Below is a small trained network, with its code and all its weights. Each question gives an input and a target symbol and asks what happens when units are switched off, that is, made to give their printed mean instead of their output.

import numpy as np


def w(rows, s, z=0):
    codes = np.array(rows[::2]) - 128.0
    scale = np.full(codes.shape[1], s)
    scale[-1] = z or s
    return codes * scale


def f(y):
    return np.maximum(y, 0)


def softmax(a):
    e = np.exp(a - a.max(-1, keepdims=True))
    return e / e.sum(-1, keepdims=True)


def log_softmax(a):
    a = a - a.max(-1, keepdims=True)
    return a - np.log(np.exp(a).sum(-1, keepdims=True))


def net(x, mask):
    ids = ['ΓΞΩαβδεζλστ'.index(c) for c in x.split()]
    T = len(ids)
    res = E[ids] + P[:T]
    u = 0
    for l in range(3):
        r = res
        for j in range(2):
            rows = slice(2 * j, 2 * j + 2)
            q, k, v = (r @ M[l][rows].T for M in (Q, K, V))
            z = softmax(np.where(np.tri(T) > 0, q @ k.T / 2**0.5, -1e9)) @ v
            o = O[l][rows]
            res = res + np.where(mask[u + j], z, o[:, -1]) @ o[:, :-1]
        u += 2
        y = f(res @ A[l][:, :-1].T + A[l][:, -1])
        res = res + np.where(mask[u : u + 4], y, B[l][:, -1]) @ B[l][:, :-1]
        u += 4
    return log_softmax(res[-1] @ U[:, :-1].T + U[:, -1])


Q, K, V, O, A, B = {}, {}, {}, {}, {}, {}
E = w([
[133,138,143],'Γ',
[190,180,171],'Ξ',
[30,70,133],'Ω',
[141,104,128],'α',
[135,133,136],'β',
[77,172,252],'δ',
[167,92,112],'ε',
[123,152,128],'ζ',
[140,123,149],'λ',
[151,94,153],'σ',
[155,105,93],'τ',
],0.015)
P = w([
[154,175,5],'0',
[169,24,201],'1',
[174,41,196],'2',
[175,51,180],'3',
[178,40,213],'4',
[170,29,195],'5',
[166,27,203],'6',
],0.0027)
Q[0] = w([
[206,11,165],'L0H0',
[115,205,5],'L0H0',
[221,169,119],'L0H1',
[166,199,107],'L0H1',
],0.016)
K[0] = w([
[166,61,96],'L0H0',
[55,128,250],'L0H0',
[165,200,113],'L0H1',
[193,155,152],'L0H1',
],0.017)
V[0] = w([
[82,44,122],'L0H0',
[120,114,53],'L0H0',
[192,3,235],'L0H1',
[98,255,155],'L0H1',
],0.012)
O[0] = w([
[53,190,129,149],'L0H0',
[132,185,153,144],'L0H0',
[93,157,11,253],'L0H1',
[159,24,126,71],'L0H1',
],0.011,0.0059)
A[0] = w([
[211,123,105,2],'L0N0',
[146,66,1,86],'L0N1',
[142,148,136,65],'L0N2',
[18,146,79,50],'L0N3',
],0.0073,0.0045)
B[0] = w([
[175,147,1,136],'L0N0',
[68,199,187,225],'L0N1',
[140,134,114,128],'L0N2',
[182,28,207,254],'L0N3',
],0.0084,0.0031)
Q[1] = w([
[65,16,169],'L1H0',
[186,112,250],'L1H0',
[175,157,220],'L1H1',
[73,181,174],'L1H1',
],0.021)
K[1] = w([
[3,86,161],'L1H0',
[46,195,66],'L1H0',
[171,244,155],'L1H1',
[117,148,197],'L1H1',
],0.021)
V[1] = w([
[101,254,124],'L1H0',
[226,234,230],'L1H0',
[103,140,144],'L1H1',
[141,88,15],'L1H1',
],0.0096)
O[1] = w([
[142,72,22,58],'L1H0',
[253,16,166,252],'L1H0',
[142,94,151,170],'L1H1',
[122,213,30,70],'L1H1',
],0.0076,0.0015)
A[1] = w([
[193,102,29,1],'L1N0',
[218,92,55,69],'L1N1',
[92,101,103,87],'L1N2',
[89,113,255,31],'L1N3',
],0.0067,0.007)
B[1] = w([
[146,250,165,179],'L1N0',
[170,120,144,251],'L1N1',
[140,121,146,137],'L1N2',
[65,65,121,232],'L1N3',
],0.019,0.0024)
Q[2] = w([
[191,163,7],'L2H0',
[75,6,14],'L2H0',
[155,45,106],'L2H1',
[137,195,172],'L2H1',
],0.017)
K[2] = w([
[196,156,26],'L2H0',
[7,203,38],'L2H0',
[171,135,101],'L2H1',
[158,154,208],'L2H1',
],0.016)
V[2] = w([
[156,49,159],'L2H0',
[90,39,7],'L2H0',
[131,130,134],'L2H1',
[156,190,143],'L2H1',
],0.013)
O[2] = w([
[223,183,221,253],'L2H0',
[133,255,45,44],'L2H0',
[121,122,124,132],'L2H1',
[75,46,133,127],'L2H1',
],0.0097,0.0044)
A[2] = w([
[98,152,229,149],'L2N0',
[1,142,173,2],'L2N1',
[246,50,51,59],'L2N2',
[161,42,158,11],'L2N3',
],0.0084,0.0068)
B[2] = w([
[65,72,109,251],'L2N0',
[208,187,204,161],'L2N1',
[140,65,61,188],'L2N2',
[124,249,86,208],'L2N3',
],0.012,0.011)
U = w([
[26,51,177,120],'Γ',
[127,81,137,221],'Ξ',
[141,84,123,255],'Ω',
[72,183,129,115],'α',
[202,102,176,6],'β',
[206,180,82,5],'δ',
[255,65,49,152],'ε',
[142,138,46,195],'ζ',
[95,154,26,38],'λ',
[56,20,52,75],'σ',
[119,114,87,211],'τ',
],0.0073,0.0042)

Each question gives the input, a string of symbols that net reads in full, and the target symbol t.
The units are the heads (2 rows each of Q, K, V and O) and the neurons (one row each of A and B). Each row of codes is followed by its name. A weight is (code - 128) times the scale printed after its matrix; where a second scale follows, it is the last column's (O, A, B and U).
mask holds one flag per unit, layer by layer, with each layer's heads first. A switched-off unit (its flag False) gives its mean, the last column of its rows in O or B, instead of its output. The means were averaged over made-up inputs and are rounded, as every weight is.
A unit's drop is (log p(t) with every unit on - log p(t) with that unit switched off) / (log p(t) with every unit on - log p(t) with every unit switched off).
The circuit of an input: a set's keep is (log p(t) with only the set's units on - log p(t) with every unit switched off) / (log p(t) with every unit on - log p(t) with every unit switched off). Starting from the 12 units with the biggest drops (on a tie, the unit counted first), units are removed one at a time, each time the one whose removal leaves the highest keep (on an exact tie, the one counted first), for as long as the keep stays at least 0.8.
circuit, biggest first: the units of the circuit, biggest drop first
top k neurons: the k neurons with the biggest drops, biggest first
k most important neurons of layer l: the k neurons of layer l with the biggest drops, biggest first
input τ α ζ Ξ σ Ξ ε, target ε: circuit, biggest first -> (L1H0 L0H0)
input ζ Ξ Γ ε σ, target β: circuit, biggest first -> (L0H1 L1H0 L2H0)
input ζ δ β, target β: circuit, biggest first -> (L0H1 L2H0 L1H0)
input ε Ω ε β, target σ: top 2 neurons -> (L1N0 L0N3)
input σ Ξ Ξ λ ε α, target λ: circuit, biggest first -> (L2H0 L0H1 L1H1)
input σ Ξ λ ε, target λ: circuit, biggest first -> (L0H1 L2H0 L1H1)
input ε β β ε ζ, target σ: top 2 neurons -> (L1N0 L0N3)
input ε δ δ Ξ Ξ α, target σ: top 3 neurons -> (L0N1 L0N3 L1N0)
input σ Ξ β, target λ: circuit, biggest first -> (L0H1 L2H0 L1H0)
input σ Ξ δ α ε τ, target λ: circuit, biggest first -> (L0H1 L2H0)
input δ σ ε α, target α: circuit, biggest first -> (L0H1 L1H0 L0H0)
input σ Ω Ξ λ σ β ζ, target λ: circuit, biggest first -> (L2H0 L1H0 L0H1)
input Ξ β β β, target Γ: circuit, biggest first -> (L0H1 L1H0 L2H0 L2N0)
input ε Ξ τ ε α τ, target σ: 2 most important neurons of layer 0 -> (L0N1 L0N3)
input τ δ σ Ξ λ σ, target ε: circuit, biggest first -> (L1H0 L0H0 L0N3)
input τ τ σ τ ε Ξ Γ, target ε: top 3 neurons -> (L2N0 L2N2 L1N1)
input Ω ε Ξ α ε, target δ: top 2 neurons -> (L1N3 L0N3)
input Ω σ Γ, target δ: top 2 neurons -> (L1N3 L0N3)
input ζ Γ σ ε Ω β ζ, target β: most important neuron of layer 1 -> (L1N3)
input Ξ β ε ζ, target Γ: circuit, biggest first -> (L0H1 L2N0 L1H0 L2H0)
input ζ α Ξ, target ε: top 3 neurons -> (L0N3 L2N2 L0N0)
input Ξ Γ β α, target Γ: top 2 neurons -> (L2N0 L0N0)
input ε τ ε, target σ: top 2 neurons -> (L1N0 L0N3)
input ζ Γ ζ ζ Ξ τ, target β: top neuron -> (L0N1)
input ε δ ε ε Ω Γ Γ, target σ: top 2 neurons -> (L1N0 L0N1)
input Ξ σ δ Ξ β, target Γ: top 2 neurons -> (L0N3 L2N0)
input ε Ω ε α ζ Ξ, target ε: most important neuron of layer 1 -> (L1N1)
input τ ε β ε, target ε: circuit, biggest first -> (L0H1 L1H0 L0H0 L2N2)
input ε δ λ, target σ: top 2 neurons -> (L1N0 L0N3)
input σ ε σ λ Ω, target α: top 2 neurons -> (L0N3 L2N1)
